[128 = 0]

[141 161 111 121 103 152 129 104 136 114 143 152 124 116 142 129 147 136
 131 171] => J864
[140 126 129  94 121 136 188  99 133 151 107 135 155 131  78 117 146 158
 118 194] => J497
[119 116 122 126 131 126 167 145 120 200 116 126 105 134  78 127 125 125
 138 114] => J497
[134 132 139 135 110 107 153 148 125 175 132 142 131 119 145 125 144 134
 117 163] => J497
[121 132 136 114 138 142 137 138 106 140 136 102 133 112  95 117 100 156
 153  80] => J135
[128 118  96 137 120 100 113 164 109 186 133 130 120 126 113 128 132 150
 137 123] => J864
[145 116 123 123 127 126 123 163 108 142 140 132 113 133 127 138 113 146
 136 113] => J864
[126 133  90 135 122 135 143 113 119 122 133 151 136 121 117 126 187 123
 113 141] => J497
[118 118 118 130 137 135  82 185 107 135 112 129  99 103 126 127 120 155
 169  85] => J924
[124 125 156 107 126 117 132 119 119 106 138 135 124 119 132 127 130 139
 132  99] => J135
[126 137 144 131 130 120 132 158 106 108 125 145 117  97 148 108 121 122
 125 112] => J924
[135 134  89 170  94  87 117 153 137 162 104 132 129 161 159 121 137 142
 113 159] => J864
[141 171 142 116 123 141 123 105 115 112 156 116 122 140 139 128 113 135
 117  75] => J135
[134 169  67 116 105 126 159 104 130 149 151 139 138 117 109 117 171 143
 146 165] => J405
[118 129 151 121 143 107 139 129 164 162 133 143 146 110  94 159 162 112
 147 153] => J864
[140 154  65 116 120 112 161 140  67 171 139 103 139 139 120 127 143 133
 184 130] => J497
[136 138 138  93 149 167 141 121 143 126 102  97 152 161 124 139 102 140
 112 106] => J135
[126 138 139 148 129 138 100 123 134  58 140 148 108  99 137 135 145  89
 145 138] => J924
[122 136  94 123 129 134 128 111 117 127 163 110 110 132 114 119 163 142
  98  92] => J135
[139 130 122 106 127 143 137 109  88 150 134 112  77 146 119 126 107 137
 120 112] => J135
[147 109 118 150 109 113 127 203 119 194 112 169 110 102 160 128 131 146
 135 176] => J864
[135 157 148  85 133 161 166 101 108 152 145  85 152 155  88 118  84 144
 116  97] => J135
[161 179 113 131 122 122 135 158 145 192 137 101 120 132 123 114 130 123
 149 108] => J405
[140 142 141 144 128 130 146   4 155 134 148 112 140 174 118 130 148 141
 109 104] => J864
[146 153 147 116 137 138 132 124 133 136 129 103 121 156 121 114 127 139
 140  88] => J135
[136 142 144 121 131 125 149 169 130 207 102 137 132 125  71 131 129 122
 117 146] => J497
[134 146 151 110 121 139 178 150  92 135 104 122 115 105 109 126 109 123
 116 181] => J497
[126 120 176 137 127 126  93 105 138  85 137 125 247 123 112 140 148 129
 153  89] => J924
[134 122 186 107 116 129 183 137 125 147  74 134 132 121 110 134 105 120
 100 159] => J497
[146  99 144 135 131 138 165 135 131 169 113 119 143 146  97 132 127 160
 146 126] => J864
[121 121 137 106 123 140 117 131 115  91 112 129 127 129 153 128 103 142
 116 119] => J924
[109 101 102 116 133 130 146 180 109 150  84 142 116 116 113 129 133 119
 154 163] => J497
[115 112 119 165  91  95 150 118  70 128 173 139 118 119 124 116 181 161
 157 104] => J864
[119 146 130 124 124 140 132 114 118 130 135 122 133 143  92 129 131 136
 149  98] => J135
[133 151  96 116 129 162 106 143 115 127 133 122 118 137 140 128 107 138
 131 129] => J405
[ 99 100 162 112 139 167 130 150  95  94 105 117 100 119 103 116  76 164
 148  93] => J924
[151 151 132 118 127 138 121 150 135 131 125 124 100 140 161 137 114 114
 107 137] => J497
[135  94 136 145 124 111 157 200  82 174 125 101 146 123 129 124 141 149
 106 154] => J497
[118 129 102 127 157 141 167 146  89 138 150  90 110 132  80 127 135 178
 145  84] => J135
[125 127 125 125 145 115 121 155 155 216 118 108 101 141  95 123 143 117
 147 136] => J864

[150 131 177 190 144 194 156 143 146 125 105 126 120 130 122 126 110 128
  85 145] => J892
[130 140 138 132 128 108 100 115 120 130 110 150 130 122 132 104  97 117
 109 125] => J855
[ 99 144 125 140 153 149 129 151 103 130 126 124 109 145 158 126 130  79
 156 107] => j957
[175 119 146 140 106 132 131 160 143 140 122 134 140 118 137 139  94 130
 124 142] => j603
[141 145 120 116 158  89 117 112 168 149 109 150 122 107 185 110 160  74
 211 137] => j957
[121 153 150 144 133  82 112 119 115 155 147 135 144 145 150  99 104 104
 155 117] => j957
[120 125 103 111 130 119 146  88 131 142 110 168 168 137 125 130 107  61
 186  93] => j957
[152 139 136 172 153 115 128 152 129 156 111 136 130 142 142 148 122  73
 160 115] => j957
[153 134 133 148 169 120 122 140 130 130  78 124 123 151 153  95 139 168
 134 110] => j957
[140 134 157 125 163 171 130 158 141 137 108 134 130 129 115 129 134 137
 100 125] => J892
[173 111 157 145 212 119 117 242 128 135  95  92 132 143 144 100 142 126
 151 111] => j257
[111 156 140 158 156 148 122 145 133 109 102 108 141 145 141 102 120 128
 128 123] => J855
[102 144 136 160 124 129 126 139 140 155 162 133 130 139 156 122 120  83
 146 129] => j603
[143 133 160 136 146 155 137 137 128 138 115 123 121 128 116 111 100 110
 122 115] => J739

[147 134 118  94 109  96 124 127 133 123 111 124 151 114 133 148 122 115
 149 103] => j301
[145 130 127  70  78  97 138 109 140 129 119 115 146 104 141 158 123 142
 136 132] => J572
[136 113 138 149 133 127 140 148 122 164  90 142 143 140 109  70 104 171
 143  37] => J572
[125 143 116  99  89 136 126 112 121 138 141 126 151 144 127 133 125 155
 103 121] => j850
[146 126 146  94 111  88 130 127 128 127 108 127 156 118 132 136 113 130
 145 115] => j301
[125 131 136 132 118 128 119 134 130 115 140 134 134 137 135 130 142 129
 126 126] => J268
[143 134 133  85  98  96 137 113 134 163 134 113 139  85 137 139 130 143
 136 119] => J572
[144 129 155 127 118 117 128 128 111 140 102 141 150 139 129 107  93 139
 155 127] => J416
[141 117 135 101 105 108 136 121 134 146 114 123 148 121 125 124 114 155
 132 126] => J572
[141 124  82 100  95  99 150 107 125 127 125 108 160 107 146 149 134 138
 128 112] => J45
[137 151 138 104 106 111 145 118 136 128 107 124 145 119 121 128 113 161
 134 113] => J572
[145 132 101 134 109  92 149 117 128 133 134 117 147 101 141 118 121 155
 131  88] => J45
[146 128 102 139 101 115 151 121 123 131 115 123 145 122 136 122 129 143
 137  84] => J45
[140 138 102 128 111  92 153 127 128 150 121 115 179  98 147 137 127 141
 126  95] => J45
[143 118 166 135 113 128 134 144 119 148  98 147 139 155 116  92  94 142
 154 123] => J416
[158 140  99  99  90  97 124 118 123 120 119 125 139 113 131 147 113 124
 154 146] => J416
[129 166 105 120 102 144 127 113 120 133 156 130 135 154 135 134 126 151
 123 144] => j850
[137 128  87 131 118 101 164 118 127 128 121 117 137 111 142 121 136 140
 130  87] => J45
